Here is a tiny trained network, its code and every weight. The questions are about switching its units off for an input and a class, where a switched-off unit gives its printed mean instead of its output.

import numpy as np


def w(rows, s, z=0):
    codes = np.array(rows[::2]) - 128.0
    scale = np.full(codes.shape[1], s)
    scale[-1] = z or s
    return codes * scale


def f(y):
    return y / 2 * (1 + np.tanh(0.7978845608 * (y + 0.044715 * y**3)))


def log_softmax(a):
    a = a - a.max(-1, keepdims=True)
    return a - np.log(np.exp(a).sum(-1, keepdims=True))


def net(x, mask):
    res = np.array(x, float).reshape(1, 6) / 4 @ E
    y = f(res @ A[0][:, :-1].T + A[0][:, -1])
    res = res + np.where(mask, y, B[0][:, -1]) @ B[0][:, :-1]
    return log_softmax(res[-1] @ U[:, :-1].T + U[:, -1])


A, B = {}, {}
E = w([
[112,104,182],'x0',
[26,226,51],'x1',
[135,135,107],'x2',
[213,253,206],'x3',
[117,115,157],'x4',
[96,109,199],'x5',
],0.0075)
A[0] = w([
[133,235,78,116],'neuron 1',
[227,169,14,168],'neuron 2',
[199,177,143,52],'neuron 3',
[203,221,193,86],'neuron 4',
[201,147,72,164],'neuron 5',
[73,217,127,98],'neuron 6',
[161,154,170,147],'neuron 7',
[48,159,114,113],'neuron 8',
[87,31,239,253],'neuron 9',
[158,188,150,85],'neuron 10',
[200,193,113,55],'neuron 11',
[74,17,19,57],'neuron 12',
[35,171,137,127],'neuron 13',
[214,203,136,65],'neuron 14',
[144,2,140,159],'neuron 15',
[77,13,65,56],'neuron 16',
[171,76,25,132],'neuron 17',
[55,154,183,240],'neuron 18',
[23,138,220,206],'neuron 19',
[136,132,98,72],'neuron 20',
[75,173,131,113],'neuron 21',
[58,179,119,126],'neuron 22',
[204,108,169,197],'neuron 23',
[173,236,161,35],'neuron 24',
[235,73,172,202],'neuron 25',
],0.0092,0.0044)
B[0] = w([
[184,120,144,200],'neuron 1',
[123,170,80,205],'neuron 2',
[119,94,199,160],'neuron 3',
[67,115,220,220],'neuron 4',
[125,185,105,168],'neuron 5',
[143,81,160,182],'neuron 6',
[122,160,143,167],'neuron 7',
[172,42,129,170],'neuron 8',
[124,144,78,255],'neuron 9',
[112,139,202,158],'neuron 10',
[127,133,196,163],'neuron 11',
[144,151,219,226],'neuron 12',
[186,124,109,178],'neuron 13',
[90,105,149,185],'neuron 14',
[121,171,105,215],'neuron 15',
[79,88,254,208],'neuron 16',
[80,129,156,179],'neuron 17',
[133,151,84,196],'neuron 18',
[112,147,47,202],'neuron 19',
[98,101,157,120],'neuron 20',
[185,64,119,154],'neuron 21',
[166,103,81,175],'neuron 22',
[152,150,106,205],'neuron 23',
[139,139,219,190],'neuron 24',
[157,123,59,237],'neuron 25',
],0.0075,0.0076)
U = w([
[84,104,159,10],'0',
[139,125,90,254],'1',
[251,30,101,99],'2',
[84,173,82,161],'3',
],0.012,0.0034)

Each question gives the input, the list of numbers given to net, and the class t.
The units are the neurons (one row each of A and B). Each row of codes is followed by its name. A weight is (code - 128) times the scale printed after its matrix; where a second scale follows, it is the last column's (A, B and U).
mask holds one flag per neuron, in row order. A switched-off neuron (its flag False) gives its mean, the last column of its row in B, instead of its output. The means were averaged over made-up inputs and are rounded, as every weight is.
A unit's drop is (log p(t) with every unit on - log p(t) with that unit switched off) / (log p(t) with every unit on - log p(t) with every unit switched off).
The circuit of an input: a set's keep is (log p(t) with only the set's units on - log p(t) with every unit switched off) / (log p(t) with every unit on - log p(t) with every unit switched off). Starting from the 12 units with the biggest drops (on a tie, the unit counted first), units are removed one at a time, each time the one whose removal leaves the highest keep (on an exact tie, the one counted first), for as long as the keep stays at least 0.8.
circuit, biggest first: the units of the circuit, biggest drop first
unit that matters most: the unit with the biggest drop
top k neurons: the k neurons with the biggest drops, biggest first
drop of u: that unit's drop, to one decimal
input [-4,-1,-4,-6,5,8], class 3: top 3 neurons => (neuron 9; neuron 19; neuron 15)
input [3,-8,-6,7,8,-5], class 1: unit that matters most => neuron 25
input [1,0,-1,-7,-6,-1], class 0: top 2 neurons => (neuron 16; neuron 12)
input [6,-5,3,-5,6,-3], class 1: circuit, biggest first => (neuron 15; neuron 9)
input [3,-6,-3,-7,-7,-6], class 0: circuit, biggest first => (neuron 16; neuron 17)
input [-7,8,2,-7,3,2], class 2: circuit, biggest first => (neuron 8; neuron 13; neuron 21)
input [-6,5,-2,0,-3,-5], class 2: circuit, biggest first => (neuron 1; neuron 8; neuron 6)
input [-3,-6,-4,-3,8,0], class 1: circuit, biggest first => (neuron 15; neuron 8; neuron 9)
input [-4,6,-7,6,0,-3], class 0: circuit, biggest first => (neuron 4; neuron 24; neuron 6)
input [-6,-5,3,6,2,-8], class 3: circuit, biggest first => (neuron 2; neuron 5)
input [0,-5,3,-5,0,-4], class 0: top 3 neurons => (neuron 16; neuron 17; neuron 12)
input [4,-5,-7,-4,2,-6], class 3: top 2 neurons => (neuron 15; neuron 8)
input [-1,-5,-2,1,8,-4], class 1: top 3 neurons => (neuron 8; neuron 1; neuron 21)
input [-1,-2,-8,6,-5,4], class 0: circuit, biggest first => (neuron 4)
input [8,-1,-6,4,5,8], class 3: drop of neuron 19 => 0.1
input [-4,8,2,-1,-1,1], class 2: drop of neuron 24 => 0.0
input [-8,-2,-3,6,6,-6], class 0: drop of neuron 9 => 0.1
